In the rows, zero is written as 128.
Known rows:
[137 105 178 135 132 144 142 154 126 127 137 174 150 105  92 132 131 110
  98 164 150 103 158 155 129 132 114 126 152 141 139 114 100 144 144 125
 117 157 120 101 117 134 130 122] -> <1067>
[125 121  80 121 125 129 151 140 135 120 163 152 126 110 113 115 119 129
 149 132 127 121 111 137 130 125 128 142 110 134 109 108  94 143 141 105
 146 126 133 131 106 102 138 111] -> <1187>
[135 116 116 120 134 139 132 154 130 130 124 104 135 102 121 131 128 124
  95 141 134 125 124 128 135 137 120 124 124 132 130 113 110 141 149 118
 133 145 129 132 120 128 124 129] -> <824>
[113 140 112 137 122 119 105 119 132 126 134 134 126 135 118 143 124 138
 157 105 116 141 130 127 137 128 130 127 128 128 126 100 146 116 140 142
 131 116 119 132 125 126 141 142] -> <952>
[150 109 107 119 138 123 129 194 126 116 133 124 136  90 148 129 112 121
 102 126 149 105 122 120 140 134 119 125 138 122 123 149 139 160 119 120
 126 140 120 149 159 148 129 133] -> <367>
[128 127  99 135 130 103 105 160 126 116 136 151 127 120 148 138 107 130
 155 103 131 132 131 118 146 131 129 128 135 117 116 115 177 148 119 144
 128 115 109 141 155 151 144 152] -> <968>
[122 125 119 124 128 135 138 153 126 117 132 119 132 113 122 132 131 126
 112 113 135 121 116 145 133 129 120 136 105 129 135 147 114 137 138 117
 134 131 127 143 128 120 116 117] -> <242>
[ 91 126 173 120 123 149 124 149 134 110 137  98 135 102 110 139 147 128
 165 118 130 112 124 104 150 118 126 140 121 145 152 148 117  61 134 128
 149 143 149 181 149 112 167  95] -> <107>
[ 88 108 178 121 136 151 135 151 131 121 115 116 138  87 113 130 145 111
 149 162 141 143 132  89 156 137 130 135  99 143 145  87 121  96 167 130
 158 158 142 149 129 126 180 101] -> <1505>
[137 119 119 120 134 137 130 161 128 124 123 107 133 102 124 131 130 122
  98 133 127 120 123 134 135 135 120 126 123 133 131 131 114 143 141 116
 133 137 133 136 122 127 118 129] -> <1805>
[116 138 112 136 126 116 106 127 129 124 126 136 124 131 123 140 125 131
 153 110 109 147 131 131 140 132 130 128 121 127 123  97 152 131 141 140
 136 111 121 127 117 131 134 147] -> <1906>
[139 129 142 119 118 148 134 128 131 127 155 148 124  97 110 123 122 138
 146 115 127 123 103 105 110 120 131 129 134 122 137 181 105 109 139 116
 126 142 121 150 128 112 144  97] -> <1443>
[135 131 130 118 128 155 141 131 133 117 147 131 123 120 123 124 133 135
 137 127 141 127 107 144 108 122 127 126 117 134 148 176 104 137 156 120
 125 140 114 147 156 129 135 114] -> <825>
[116 140 146 138 119 112 146  85 120 140 122 109 119 187 156 117 128 132
 137 117 135 125 136 131 119 117 134 137 129 117 113 151 139  99  63 140
 110 111 133 116 128 130 101 126] -> <1170>
[123 125 119 124 128 135 139 152 126 117 132 119 132 114 122 132 131 126
 111 114 135 121 117 145 133 129 120 136 104 129 136 145 114 137 138 116
 134 131 128 143 128 120 117 117] -> <1076>
[129 131 113 132 131 119  98 135 132 131 117 123 125 120 126 140 124 126
 142 128 101 145 138 122 140 138 130 119 143 131 120  81 151 138 143 139
 135 118 126 119 112 137 135 159] -> <1462>
[131 128 110 123 133 138 136 145 130 128 119 109 135 114 113 132 131 135
 109 112 130 129 116 145 128 132 120 122 104 128 139 151 107 138 149 117
 126 132 127 130 123 117 112 119] -> <1322>
[125 139  98 134 128 117 103 115 133 136 120 131 126 128 116 139 123 137
 144 113 104 152 129 125 135 135 132 119 126 125 123  91 144 133 150 137
 133 113 123 115 107 124 132 149] -> <1699>

Facts:
[<1004>,<1138>,<113>,<127>,<1899>,<331>,<748>] plunadram <1916>
[<1011>,<1067>,<1347>,<1390>,<1667>,<1811>,<1816>,<1886>,<447>,<750>,<819>,<93>] plunadram <1073>
[<1022>,<1668>,<952>] plunadram <1322>
[<1026>,<1793>,<24>] plunadram <512>
[<1029>,<1371>,<245>,<266>] plunadram <630>
[<1039>,<1066>,<1119>,<1356>,<1387>,<605>] plunadram <757>
[<1050>,<1207>,<1242>,<135>,<1516>,<96>] plunadram <1021>
[<1062>,<1303>,<1680>,<1700>,<1879>,<324>,<514>,<824>] plunadram <1318>
[<1063>,<1733>,<1828>,<279>,<6>,<721>,<892>] plunadram <1121>
[<1076>,<1462>,<1551>,<1584>,<711>] plunadram <802>
[<1078>,<1145>,<151>,<1553>,<1707>] plunadram <1412>
[<1079>,<116>,<1644>,<204>,<240>,<647>,<862>] plunadram <1612>
[<107>,<1101>,<1321>,<1505>,<1538>,<1785>,<616>,<689>,<784>] plunadram <1556>
[<1087>,<1443>,<237>,<393>,<837>] plunadram <613>
[<1113>,<1225>,<552>,<713>,<790>,<794>,<971>] plunadram <1236>
[<1139>,<1144>,<1266>,<1471>,<1889>,<341>,<367>,<822>,<968>] plunadram <137>
[<1140>,<155>,<1601>,<1805>,<1906>,<349>] plunadram <188>
[<1170>,<1257>,<1341>,<153>,<1722>,<1732>,<1801>,<631>] plunadram <793>
[<1187>,<1333>,<1360>,<1542>,<1543>,<235>,<483>] plunadram <1117>
[<1231>,<1405>] plunadram <81>
[<134>,<242>,<352>,<371>,<894>] plunadram <1499>
[<143>,<1853>,<678>,<727>,<847>] plunadram <1840>
[<1560>,<1582>,<1838>,<246>,<64>,<723>] plunadram <458>
[<1568>,<1903>] plunadram <76>
[<1717>,<305>,<623>] plunadram <1427>
[<1731>,<218>] plunadram <426>
[<449>,<714>] plunadram <1699>
[<564>,<746>,<825>] plunadram <77>
{<1004>,<1022>,<1039>,<1050>,<1063>,<1067>,<1076>,<107>,<1101>,<1119>,<1121>,<1138>,<113>,<1140>,<1145>,<1187>,<1225>,<1236>,<1242>,<1321>,<1322>,<1341>,<1347>,<135>,<1371>,<137>,<1390>,<1405>,<1427>,<143>,<1443>,<1499>,<1505>,<1516>,<153>,<1551>,<155>,<1560>,<1601>,<1612>,<1644>,<1668>,<1700>,<1707>,<1722>,<1731>,<1732>,<1733>,<1793>,<1805>,<1816>,<1828>,<1838>,<1840>,<188>,<1903>,<1916>,<235>,<237>,<242>,<245>,<246>,<24>,<331>,<341>,<352>,<367>,<426>,<483>,<512>,<564>,<605>,<613>,<630>,<678>,<689>,<6>,<713>,<714>,<746>,<748>,<77>,<784>,<793>,<794>,<802>,<819>,<822>,<824>,<825>,<892>,<894>,<93>,<971>} genem a
{<1011>,<1021>,<1026>,<1066>,<1073>,<1113>,<1117>,<1139>,<1266>,<1318>,<1333>,<134>,<1387>,<1412>,<1462>,<151>,<1538>,<1543>,<1553>,<1556>,<1680>,<1699>,<1717>,<1785>,<1811>,<1879>,<1889>,<1906>,<204>,<240>,<266>,<279>,<349>,<447>,<449>,<514>,<552>,<623>,<647>,<64>,<711>,<721>,<750>,<81>,<862>,<952>,<968>} genem b
{<1029>,<1062>,<1078>,<1079>,<1087>,<1144>,<116>,<1170>,<1207>,<1231>,<1257>,<127>,<1303>,<1356>,<1360>,<1471>,<1542>,<1568>,<1582>,<1584>,<1667>,<1801>,<1853>,<1886>,<1899>,<218>,<305>,<324>,<371>,<393>,<458>,<616>,<631>,<723>,<727>,<757>,<76>,<790>,<837>,<847>,<96>} genem c
plopo:
<1029> plopo <245> plopo <1371> plopo <266>
<1039> plopo <1387> plopo <605> plopo <1119> plopo <1356> plopo <1066>
<107> plopo <1321> plopo <1538> plopo <689> plopo <1101> plopo <784> plopo <616> plopo <1785> plopo <1505>
<1113> plopo <794> plopo <1225> plopo <713> plopo <552> plopo <790> plopo <971>
<1140> plopo <155> plopo <1906> plopo <349> plopo <1805> plopo <1601>
<1145> plopo <1553> plopo <151> plopo <1078> plopo <1707>
<1231> plopo <1405>
<1242> plopo <135> plopo <1516> plopo <1050> plopo <1207> plopo <96>
<127> plopo <331> plopo <113> plopo <1138> plopo <748> plopo <1899> plopo <1004>
<1333> plopo <235> plopo <1187> plopo <1360> plopo <483> plopo <1543> plopo <1542>
<134> plopo <371> plopo <242> plopo <352> plopo <894>
<1443> plopo <393> plopo <1087> plopo <837> plopo <237>
<1471> plopo <1144> plopo <968> plopo <822> plopo <367> plopo <1266> plopo <1139> plopo <341> plopo <1889>
<1551> plopo <1584> plopo <1076> plopo <711> plopo <1462>
<1568> plopo <1903>
<1668> plopo <952> plopo <1022>
<1680> plopo <1303> plopo <514> plopo <324> plopo <1879> plopo <824> plopo <1700> plopo <1062>
<1722> plopo <1170> plopo <1732> plopo <153> plopo <1801> plopo <1257> plopo <1341> plopo <631>
<1733> plopo <892> plopo <721> plopo <6> plopo <279> plopo <1828> plopo <1063>
<1793> plopo <24> plopo <1026>
<218> plopo <1731>
<449> plopo <714>
<564> plopo <825> plopo <746>
<623> plopo <1717> plopo <305>
<647> plopo <240> plopo <204> plopo <116> plopo <1644> plopo <1079> plopo <862>
<678> plopo <847> plopo <727> plopo <1853> plopo <143>
<723> plopo <246> plopo <1582> plopo <1560> plopo <64> plopo <1838>
<93> plopo <1811> plopo <1011> plopo <1347> plopo <750> plopo <447> plopo <1067> plopo <1816> plopo <1667> plopo <1390> plopo <819> plopo <1886>
grite <1021> <- <1063>
grite <689> <- <1063>
grite <1582> <- <1063>,<1139>
grite <341> <- <1121>,<143>
grite <1543> <- <1139>,<1816>
grite <1119> <- <1257>
grite <1828> <- <1257>
grite <240> <- <127>,<1321>,<1390>,<1405>,<1582>,<825>
grite <1707> <- <1321>,<151>,<1879>,<235>
grite <613> <- <1322>
grite <1231> <- <143>,<331>,<341>
grite <1321> <- <1499>,<1582>,<564>,<96>,<971>
grite <1556> <- <1499>,<151>
grite <647> <- <1516>,<1667>,<64>
grite <1816> <- <1538>,<1582>,<235>
grite <1187> <- <153>,<1612>,<837>
grite <143> <- <1543>,<1667>,<825>
grite <1405> <- <1543>
grite <630> <- <1543>,<1889>
grite <235> <- <155>
grite <1390> <- <1560>,<235>
grite <127> <- <1612>
grite <449> <- <1612>,<1667>,<1828>
grite <784> <- <1667>,<331>
grite <1443> <- <1667>
grite <1700> <- <1801>
grite <96> <- <1879>
grite <1889> <- <1879>,<235>
grite <1879> <- <237>
grite <1347> <- <564>
grite <279> <- <623>
grite <188> <- <623>
grite <331> <- <64>
grite <151> <- <689>
grite <64> <- <96>

Rows:
No name comes twice in this set of rows, the named rows included.
[141 117  98 131 136 108  98 164 130 128 129 139 130 107 147 138 105 126
 141 131 129 134 139 101 148 140 130 116 159 121 110  81 172 152 130 146
 127 130 110 129 149 160 152 164]	<1266>
[110 120 153 112 133 149 122 149 131 100 131 103 123 107 139 129 155 109
 126 159 130 116 126 123 142 125 128 144 121 156 150 108 122 117 155 118
 165 142 151 170 156 130 159 118]	<689>
[131 133 151 134 130 113 140 106 120 144 100  96 120 175 164 116 131 123
 128 140 120 131 146 133 122 128 131 125 137 122 111 144 144 121  67 142
 110 111 138 102 122 146  92 145]	<1801>
[127 128 113 132 132 122 100 130 133 136 119 122 128 119 123 139 123 128
 138 139 108 149 139 115 141 140 130 117 144 131 118  63 147 136 152 142
 135 126 123 116 111 139 145 159]	<1066>
[135 121 182 136 123 137 136 146 128 118 151 182 150 115  83 137 133 127
 125 120 145  83 150 159 122 115 114 130 158 137 149 176 102 111 121 123
 110 141 126 125 137 116 130 104]	<93>
[130 130 144 132 133 124 158  98 130 152 114 112 117 173 153 105 123 130
 180 157 118 144 142 130 114 128 137 118 138 127  99 136 125 122  79 144
 106 115 130  87 113 145 112 143]	<1257>
[136 140 180 132 108 123 134  63 117 145 140 143 108 163 156 108 123 130
 135 128 123 127 121  86  94 111 144 137 162 107 115 176 142  88  65 136
 109 124 128 126 126 129 120 110]	<1231>
[ 88 123 203 132 127 130 139  99 123 138 105  86 120 162 160 118 144 109
 162 172 129 139 155  91 142 127 139 139 135 138 116  90 146  72  82 153
 135 135 150 124 125 145 145 127]	<616>
[ 94 137 157 126 127 140  98 118 134 106 130 122 114 133 136 140 149 119
 186 146 108 148 135 117 141 125 139 136 126 154 145  82 156 105 160 148
 160 123 134 156 155 143 176 143]	<1538>
[137 115 110 118 134 147 147 149 137 133 143 128 129  98 114 118 121 128
 150 153 123 134 117 127 125 135 127 121 127 137 118 118  93 143 153 117
 132 143 123 120 109 124 141 125]	<1828>
[122 130 170 149 123 119 112 130 124 119 141 193 136 136  98 143 129 118
 149 130 116 119 165 166 131 125 123 131 156 138 130 106 142 135 128 145
 120 119 115 100 114 137 129 148]	<1011>
[135 138 133 130 126 116 144  74 122 130 124 133 109 191 174 106 135 123
 125 152 136 126 134 142 103 116 140 136 133 127 118 140 142 137  83 132
 120 110 134 112 150 142 108 135]	<1582>
[126 134 128 133 132 110 161 102 128 140 121 132 117 180 155 101 125 129
 193 143 114 133 142 144 117 122 137 128 127 129  96 145 130 127  68 135
 115  97 140  91 116 134 109 138]	<837>
[136 123 170 145 128 121 104 138 128 126 132 182 136 126 100 143 128 114
 139 149 109 118 171 155 133 131 122 122 177 142 126  89 141 143 131 145
 119 125 120  93 109 144 132 161]	<750>

The same elements again, as new rows of numbers:
Known rows:
[161 134 111 163 106 128 165 151 140  68 139 145 147  80 112 138  98 103
 108 117 164 127 132 216 131 126 142] -> <447>
[177 122 136 129  92 155 116 145 144 100 144 156 138  73 167 161 116  98
  80 189 148  82 141 147 144 163 136] -> <1551>
[170 139 136 145 110 137 125 154 152  84 154 164 153  71 174 159 111 100
  65 201 135 103 148 144 143 172 137] -> <155>
[169 140 136 146 111 134 126 154 153  83 156 165 154  68 174 158 110 101
  61 204 133 106 149 142 143 175 139] -> <235>
[158 120 129 141 104 129 162 162 167  66 138 146 166  80 125 147  73  81
  90 137 146 154 133 163 114 120 155] -> <64>
[175 130 141 138  97 158 117 140 148  93 137 156 141  72 167 164 112  96
  86 183 149  94 140 156 140 164 123] -> <1371>
[173 138 144 145  98 163 122 135 154  87 131 153 144  68 168 167 110  93
  90 179 151 108 140 165 134 168 108] -> <748>
[166 161 139 149  73 121 139 143 114  70 110 104 157 112 153 169  95 100
 121 148 119 128 132 150 123 149 106] -> <1899>
[151 120 151 128 110 170 116 158 147 106 149 160 133  84 170 166  96  98
  76 196 146 105 143 134 135 149 156] -> <1443>
[173 122 105 143  82 134 165 156 166  66 131 138 147  80 132 141  90  80
 100 126 162 128 129 169 127 118 126] -> <279>
[189 101 106 131  80 109 156 156 152  79 143 144 159  72 118 134  98  85
  88 139 150 104 133 154 135 127 165] -> <623>
[178 122 135 129  92 155 116 144 145  99 143 157 137  72 167 161 116  98
  80 188 147  83 141 146 145 163 136] -> <1242>
[160 140 135 148 115 144 127 159 150  89 154 164 145  76 177 158 108 101
  66 203 141 105 149 140 143 163 136] -> <1405>
[151 129  87 145  95 126 174 187 165  68 154 148 136  95 149 130  86  88
  76 151 157 126 139 137 138 105 149] -> <240>
[168 152 133 140  64 120 138 147 111  75 119 102 150 110 152 165  96 102
 113 151 114 119 132 137 131 151 121] -> <324>
[163 170 143 154  71 126 144 137 120  63 106  98 157 106 154 171  90  98
 124 141 120 144 131 159 120 155  92] -> <631>
[177 122 109 145  86 126 163 153 164  68 131 140 157  75 127 140  92  80
  99 129 158 129 130 171 124 123 132] -> <1462>
[147 154 178 148 148 188 139 135 164  63 128 176 178  89 155 170 104  91
 110 185 150 120 140 157 100 147  97] -> <341>

Rows:
No name comes twice in this set of rows, the named rows included.
[175 133 133 145 110 129 122 152 146  91 156 163 154  67 171 155 113 101
  64 205 135  95 149 140 146 175 145]	<564>
[167 148 145 149  96 175 128 134 160  80 125 148 137  67 174 170 105  90
  94 170 155 123 136 174 132 168  88]	<1700>
[165 164 140 153  75 123 141 140 117  66 108 103 158 111 153 170  93 100
 125 145 120 134 131 154 120 150  99]	<1542>
[164 131 150 141 117 141 121 153 149  91 153 165 157  71 168 163 102  99
  67 203 133 112 148 143 136 170 150]	<825>
[160 136 116 153 107 120 172 165 172  53 143 147 169  78 135 143  78  83
  84 140 145 158 137 166 120 127 138]	<1543>
[156 156 148 167 123 167 124 131 133  85 136 158 137  73 153 167 118 113
 102 164 158 111 141 217 137 171 111]	<1067>
[151 173 157 185 130 173 129 122 141  73 123 155 145  68 154 172 112 109
 114 154 162 136 138 237 126 175  83]	<819>
[158 122 161 126 112 164 115 151 151  95 148 162 148  79 164 171  95  98
  72 193 135 115 143 144 131 161 155]	<331>
[166 133 110 152  97 110 173 164 171  53 147 146 166  71 135 138  82  83
  77 143 142 151 138 161 127 136 140]	<1879>
[136 174 173 180 121 117 138 137  94  71 116 110 171 108 126 175  78 120
 129 145 112 166 139 199 108 159 136]	<1667>
[179 113 104 134  76 125 163 157 160  73 139 137 147  72 128 136  90  82
  90 133 154 122 131 158 133 127 145]	<514>
[152 113 103 139 118  98 168 194 153  72 144 148 158  90 129 145  91  62
  75 133 161 130 119 154 165 130 109]	<1021>

